Here is a tiny trained network, its code and every weight. The questions are about switching its units off for an input and a target symbol, where a switched-off unit gives its printed mean instead of its output.

import numpy as np


def w(rows, s, z=0):
    codes = np.array(rows[::2]) - 128.0
    scale = np.full(codes.shape[1], s)
    scale[-1] = z or s
    return codes * scale


def norm(h):
    return h / np.sqrt((h * h).mean(-1, keepdims=True) + 1e-5)


def f(y):
    return np.maximum(y, 0)


def softmax(a):
    e = np.exp(a - a.max(-1, keepdims=True))
    return e / e.sum(-1, keepdims=True)


def log_softmax(a):
    a = a - a.max(-1, keepdims=True)
    return a - np.log(np.exp(a).sum(-1, keepdims=True))


def net(x, mask):
    ids = ['αβξπτφω'.index(c) for c in x.split()]
    T = len(ids)
    res = E[ids] + P[:T]
    u = 0
    for l in range(3):
        q, k, v = (norm(res) @ M[l].T for M in (Q, K, V))
        z = softmax(np.where(np.tri(T) > 0, q @ k.T / 2**0.5, -1e9)) @ v
        res = res + np.where(mask[u], z, O[l][:, -1]) @ O[l][:, :-1]
        u += 1
        y = f(norm(res) @ A[l][:, :-1].T + A[l][:, -1])
        res = res + np.where(mask[u : u + 12], y, B[l][:, -1]) @ B[l][:, :-1]
        u += 12
    return log_softmax(norm(res)[-1] @ U[:, :-1].T + U[:, -1])


Q, K, V, O, A, B = {}, {}, {}, {}, {}, {}
E = w([
[142,108,114],'α',
[140,93,100],'β',
[139,93,99],'ξ',
[126,80,79],'π',
[139,217,159],'τ',
[156,160,102],'φ',
[2,65,161],'ω',
],0.0055)
P = w([
[30,51,5],'0',
[51,60,42],'1',
[65,65,65],'2',
[90,66,97],'3',
[105,61,120],'4',
[120,52,143],'5',
[143,50,185],'6',
[145,35,195],'7',
[125,5,181],'8',
],0.0023)
Q[0] = w([
[91,240,140],'0.h0',
[90,252,115],'0.h0',
],0.0037)
K[0] = w([
[7,78,63],'0.h0',
[3,89,44],'0.h0',
],0.004)
V[0] = w([
[252,135,136],'0.h0',
[109,67,176],'0.h0',
],0.0042)
O[0] = w([
[111,255,6,8],'0.h0',
[60,68,90,139],'0.h0',
],0.0035,0.0017)
A[0] = w([
[81,52,160,120],'0.n0',
[159,145,201,104],'0.n1',
[108,85,190,98],'0.n2',
[166,105,76,5],'0.n3',
[160,95,200,193],'0.n4',
[96,160,40,169],'0.n5',
[211,146,49,148],'0.n6',
[184,103,41,100],'0.n7',
[99,190,203,129],'0.n8',
[159,132,1,193],'0.n9',
[20,93,141,142],'0.n10',
[121,179,195,121],'0.n11',
],0.0042,0.0027)
B[0] = w([
[166,103,94,243],'0.n0',
[48,191,111,139],'0.n1',
[107,60,52,165],'0.n2',
[58,16,2,133],'0.n3',
[53,110,70,207],'0.n4',
[153,191,198,171],'0.n5',
[119,147,177,184],'0.n6',
[103,200,166,208],'0.n7',
[93,181,51,147],'0.n8',
[153,188,182,253],'0.n9',
[144,85,136,219],'0.n10',
[105,181,91,143],'0.n11',
],0.0038,0.0031)
Q[1] = w([
[118,255,123],'1.h0',
[89,62,107],'1.h0',
],0.0048)
K[1] = w([
[254,174,113],'1.h0',
[60,122,153],'1.h0',
],0.0056)
V[1] = w([
[82,251,75],'1.h0',
[27,64,222],'1.h0',
],0.002)
O[1] = w([
[104,135,114,8],'1.h0',
[120,139,252,226],'1.h0',
],0.0031,0.0013)
A[1] = w([
[83,142,36,131],'1.n0',
[192,132,2,9],'1.n1',
[134,165,152,86],'1.n2',
[107,195,146,141],'1.n3',
[152,116,100,25],'1.n4',
[183,143,40,7],'1.n5',
[84,137,86,114],'1.n6',
[181,93,103,117],'1.n7',
[182,174,49,3],'1.n8',
[130,201,111,109],'1.n9',
[134,109,120,154],'1.n10',
[164,137,42,40],'1.n11',
],0.0055,0.0044)
B[1] = w([
[197,76,187,171],'1.n0',
[252,152,220,128],'1.n1',
[95,106,157,154],'1.n2',
[124,75,106,225],'1.n3',
[163,100,225,128],'1.n4',
[134,201,242,128],'1.n5',
[127,60,98,150],'1.n6',
[122,129,83,238],'1.n7',
[27,20,38,128],'1.n8',
[167,83,123,189],'1.n9',
[130,180,155,250],'1.n10',
[109,120,116,128],'1.n11',
],0.0044,0.0017)
Q[2] = w([
[248,156,142],'2.h0',
[16,2,105],'2.h0',
],0.0035)
K[2] = w([
[129,89,20],'2.h0',
[38,232,254],'2.h0',
],0.0041)
V[2] = w([
[119,129,224],'2.h0',
[4,182,112],'2.h0',
],0.0037)
O[2] = w([
[170,84,198,131],'2.h0',
[3,185,166,2],'2.h0',
],0.0037,0.00089)
A[2] = w([
[102,77,146,139],'2.n0',
[168,238,70,50],'2.n1',
[126,145,13,102],'2.n2',
[195,121,37,51],'2.n3',
[65,88,77,172],'2.n4',
[182,128,207,152],'2.n5',
[144,220,121,128],'2.n6',
[138,33,96,147],'2.n7',
[163,162,135,4],'2.n8',
[255,142,106,76],'2.n9',
[136,124,136,55],'2.n10',
[48,88,208,161],'2.n11',
],0.0042,0.0035)
B[2] = w([
[68,163,178,189],'2.n0',
[148,138,252,132],'2.n1',
[122,49,239,141],'2.n2',
[74,97,243,137],'2.n3',
[155,188,70,215],'2.n4',
[95,56,207,166],'2.n5',
[164,179,134,143],'2.n6',
[125,230,149,253],'2.n7',
[105,155,19,128],'2.n8',
[100,252,213,145],'2.n9',
[103,132,149,128],'2.n10',
[39,118,184,184],'2.n11',
],0.0033,0.0043)
U = w([
[169,192,81,3],'α',
[206,167,73,23],'β',
[191,151,69,16],'ξ',
[153,28,35,203],'π',
[8,229,75,94],'τ',
[148,213,253,252],'φ',
[22,40,164,244],'ω',
],0.006,0.0044)

Each question gives the input, a string of symbols that net reads in full, and the target symbol t.
The units are the heads (2 rows each of Q, K, V and O) and the neurons (one row each of A and B). Each row of codes is followed by its name. A weight is (code - 128) times the scale printed after its matrix; where a second scale follows, it is the last column's (O, A, B and U).
mask holds one flag per unit, layer by layer, with each layer's heads first. A switched-off unit (its flag False) gives its mean, the last column of its rows in O or B, instead of its output. The means were averaged over made-up inputs and are rounded, as every weight is.
A unit's drop is (log p(t) with every unit on - log p(t) with that unit switched off) / (log p(t) with every unit on - log p(t) with every unit switched off).
k most important neurons: the k neurons with the biggest drops, biggest first
top k neurons in layer l: the k neurons of layer l with the biggest drops, biggest first
drop when u is switched off: that unit's drop, to one decimal
input π π β π τ α, target τ: top 2 neurons in layer 0 : [0.n1 0.n4]
input π φ ω ω τ, target ω: 2 most important neurons : [0.n0 2.n11]
input φ π π, target φ: top 3 neurons in layer 1 : [1.n3 1.n10 1.n9]
input φ π π π π π π τ, target τ: 3 most important neurons : [0.n0 0.n8 0.n1]
input φ α π ω φ, target ω: top 3 neurons in layer 0 : [0.n6 0.n0 0.n7]
input ω π π β τ π α, target τ: 2 most important neurons : [2.n7 0.n1]
input β π π α τ, target τ: top neuron in layer 1 : [1.n3]
input τ φ α β, target φ: top 4 neurons in layer 1 : [1.n3 1.n10 1.n9 1.n6]
input τ π ξ, target τ: 2 most important neurons : [0.n11 0.n1]
input π β ξ π τ φ ω ω φ, target ω: top 3 neurons in layer 2 : [2.n7 2.n5 2.n4]
input ω π π τ π φ α τ π, target τ: 2 most important neurons : [0.n1 1.n7]
input α τ β α π β, target π: 4 most important neurons : [0.n9 0.n7 0.n6 2.n11]
input β φ π π π τ α β, target τ: 2 most important neurons : [0.n1 0.n0]
input φ β ω τ π π, target τ: top 3 neurons in layer 2 : [2.n7 2.n5 2.n4]
input π π π β, target π: top 2 neurons in layer 2 : [2.n11 2.n5]
input π φ α, target φ: top 2 neurons in layer 2 : [2.n7 2.n11]
input π φ φ τ ξ, target φ: top neuron in layer 2 : [2.n3]
input τ φ π α τ π ξ, target τ: top 2 neurons in layer 2 : [2.n7 2.n5]
input ξ π α α, target π: drop when 0.h0 is switched off : 0.5
input φ φ π ξ, target φ: top neuron in layer 0 : [0.n4]
input π β π α ξ, target π: drop when 2.h0 is switched off : 0.2
input φ ω τ, target ω: drop when 1.n9 is switched off : -0.1
